Below are the code and all the weights of a small trained network. Each question names an input and a class and asks about switching units off, where a switched-off unit gives its printed mean instead of its output.

import numpy as np


def w(rows, s, z=0):
    codes = np.array(rows[::2]) - 128.0
    scale = np.full(codes.shape[1], s)
    scale[-1] = z or s
    return codes * scale


def norm(h):
    return h / np.sqrt((h * h).mean(-1, keepdims=True) + 1e-5)


def f(y):
    return y / 2 * (1 + np.tanh(0.7978845608 * (y + 0.044715 * y**3)))


def log_softmax(a):
    a = a - a.max(-1, keepdims=True)
    return a - np.log(np.exp(a).sum(-1, keepdims=True))


def net(x, mask):
    res = np.array(x, float).reshape(1, 7) / 4 @ E
    u = 0
    for l in range(3):
        y = f(norm(res) @ A[l][:, :-1].T + A[l][:, -1])
        res = res + np.where(mask[u : u + 6], y, B[l][:, -1]) @ B[l][:, :-1]
        u += 6
    return log_softmax(norm(res)[-1] @ U[:, :-1].T + U[:, -1])


A, B = {}, {}
E = w([
[197,227,221,198],'x0',
[120,133,112,146],'x1',
[203,2,138,184],'x2',
[116,125,104,155],'x3',
[126,126,126,134],'x4',
[154,125,181,69],'x5',
[201,175,69,112],'x6',
],0.008)
A[0] = w([
[93,77,84,33,59],'L0N0',
[167,170,237,97,192],'L0N1',
[4,85,226,196,169],'L0N2',
[218,178,41,133,162],'L0N3',
[67,232,107,94,120],'L0N4',
[51,180,107,70,2],'L0N5',
],0.011,0.0043)
B[0] = w([
[90,62,67,192,211],'L0N0',
[110,121,27,176,244],'L0N1',
[250,136,41,45,239],'L0N2',
[186,80,86,53,206],'L0N3',
[105,48,193,102,253],'L0N4',
[142,120,219,115,188],'L0N5',
],0.012,0.0057)
A[1] = w([
[158,58,178,129,169],'L1N0',
[186,41,58,150,145],'L1N1',
[145,99,57,115,113],'L1N2',
[57,201,157,60,2],'L1N3',
[176,251,138,232,101],'L1N4',
[108,85,214,150,77],'L1N5',
],0.012,0.0015)
B[1] = w([
[111,181,148,148,162],'L1N0',
[117,185,177,181,253],'L1N1',
[123,171,134,76,199],'L1N2',
[127,121,249,150,143],'L1N3',
[93,70,28,192,153],'L1N4',
[99,159,105,150,137],'L1N5',
],0.014,0.012)
A[2] = w([
[108,245,172,78,206],'L2N0',
[202,118,131,170,253],'L2N1',
[81,65,177,122,106],'L2N2',
[246,50,70,63,96],'L2N3',
[154,69,191,123,63],'L2N4',
[185,95,120,187,122],'L2N5',
],0.012,0.0046)
B[2] = w([
[129,208,100,224,255],'L2N0',
[2,95,148,19,222],'L2N1',
[195,188,73,215,173],'L2N2',
[164,176,115,72,183],'L2N3',
[120,181,162,163,134],'L2N4',
[80,86,188,88,163],'L2N5',
],0.0088,0.0069)
U = w([
[166,139,107,50,120],'0',
[88,152,113,161,186],'1',
[99,147,117,166,183],'2',
[112,11,60,161,101],'3',
[107,142,131,158,167],'4',
[101,120,250,158,3],'5',
],0.014,0.0049)

Each question gives the input, the list of numbers given to net, and the class t.
The units are the neurons (one row each of A and B). Each row of codes is followed by its name. A weight is (code - 128) times the scale printed after its matrix; where a second scale follows, it is the last column's (A, B and U).
mask holds one flag per neuron, layer by layer. A switched-off neuron (its flag False) gives its mean, the last column of its row in B, instead of its output. The means were averaged over made-up inputs and are rounded, as every weight is.
A unit's drop is (log p(t) with every unit on - log p(t) with that unit switched off) / (log p(t) with every unit on - log p(t) with every unit switched off).
The circuit of an input: a set's keep is (log p(t) with only the set's units on - log p(t) with every unit switched off) / (log p(t) with every unit on - log p(t) with every unit switched off). Starting from the 12 units with the biggest drops (on a tie, the unit counted first), units are removed one at a time, each time the one whose removal leaves the highest keep (on an exact tie, the one counted first), for as long as the keep stays at least 0.8.
circuit, biggest first: the units of the circuit, biggest drop first
k most important neurons: the k neurons with the biggest drops, biggest first
k most important neurons of layer l: the k neurons of layer l with the biggest drops, biggest first
input [7,5,-3,-1,7,-4,6], class 3: 2 most important neurons of layer 1	(L1N4, L1N0)
input [5,5,7,3,2,-1,6], class 5: 3 most important neurons	(L0N2, L0N3, L1N1)
input [2,-4,4,4,-6,8,-6], class 2: 2 most important neurons of layer 0	(L0N3, L0N1)
input [7,-4,-6,-3,-3,2,3], class 3: most important neuron	(L0N1)
input [-7,3,0,6,-1,-2,-8], class 0: circuit, biggest first	(L0N2, L2N3)
input [-6,-3,-6,1,-7,5,4], class 3: 2 most important neurons	(L0N0, L1N1)
input [-4,6,7,-7,-5,-8,-6], class 2: 4 most important neurons	(L1N1, L0N3, L0N4, L1N2)
input [-8,-7,-8,2,7,3,-3], class 3: 4 most important neurons	(L0N0, L1N1, L1N2, L2N0)
input [7,7,8,-7,8,-4,7], class 5: 4 most important neurons	(L0N2, L0N3, L2N5, L1N1)
input [-7,2,8,7,-3,8,8], class 0: 2 most important neurons of layer 1	(L1N2, L1N3)
input [-3,-2,-8,-6,-1,-3,7], class 5: 3 most important neurons of layer 0	(L0N2, L0N5, L0N1)
input [-8,1,-4,-3,6,5,2], class 3: 2 most important neurons	(L0N0, L1N1)
input [-5,1,-7,-7,-8,-6,-8], class 0: 2 most important neurons	(L0N2, L1N1)
input [2,2,7,-5,3,-2,4], class 5: 2 most important neurons	(L0N2, L2N1)
input [-3,-1,7,-8,-3,0,5], class 1: circuit, biggest first	(L1N1)
input [7,-3,1,-3,-2,-5,3], class 3: 2 most important neurons of layer 1	(L1N4, L1N0)
input [4,-5,-8,-3,7,3,5], class 5: circuit, biggest first	(L0N2, L1N3)
input [7,4,-8,-5,-8,-5,-6], class 5: 4 most important neurons	(L1N3, L0N4, L0N0, L1N2)
input [-2,-6,-8,6,-3,-5,1], class 5: 2 most important neurons	(L1N3, L0N1)
input [5,-1,-3,2,-5,5,-7], class 0: circuit, biggest first	(L0N2)
input [8,-4,-7,2,3,-6,-7], class 3: 2 most important neurons of layer 1	(L1N4, L1N1)
input [-5,0,-8,5,2,-5,-1], class 5: 3 most important neurons of layer 1	(L1N3, L1N4, L1N2)
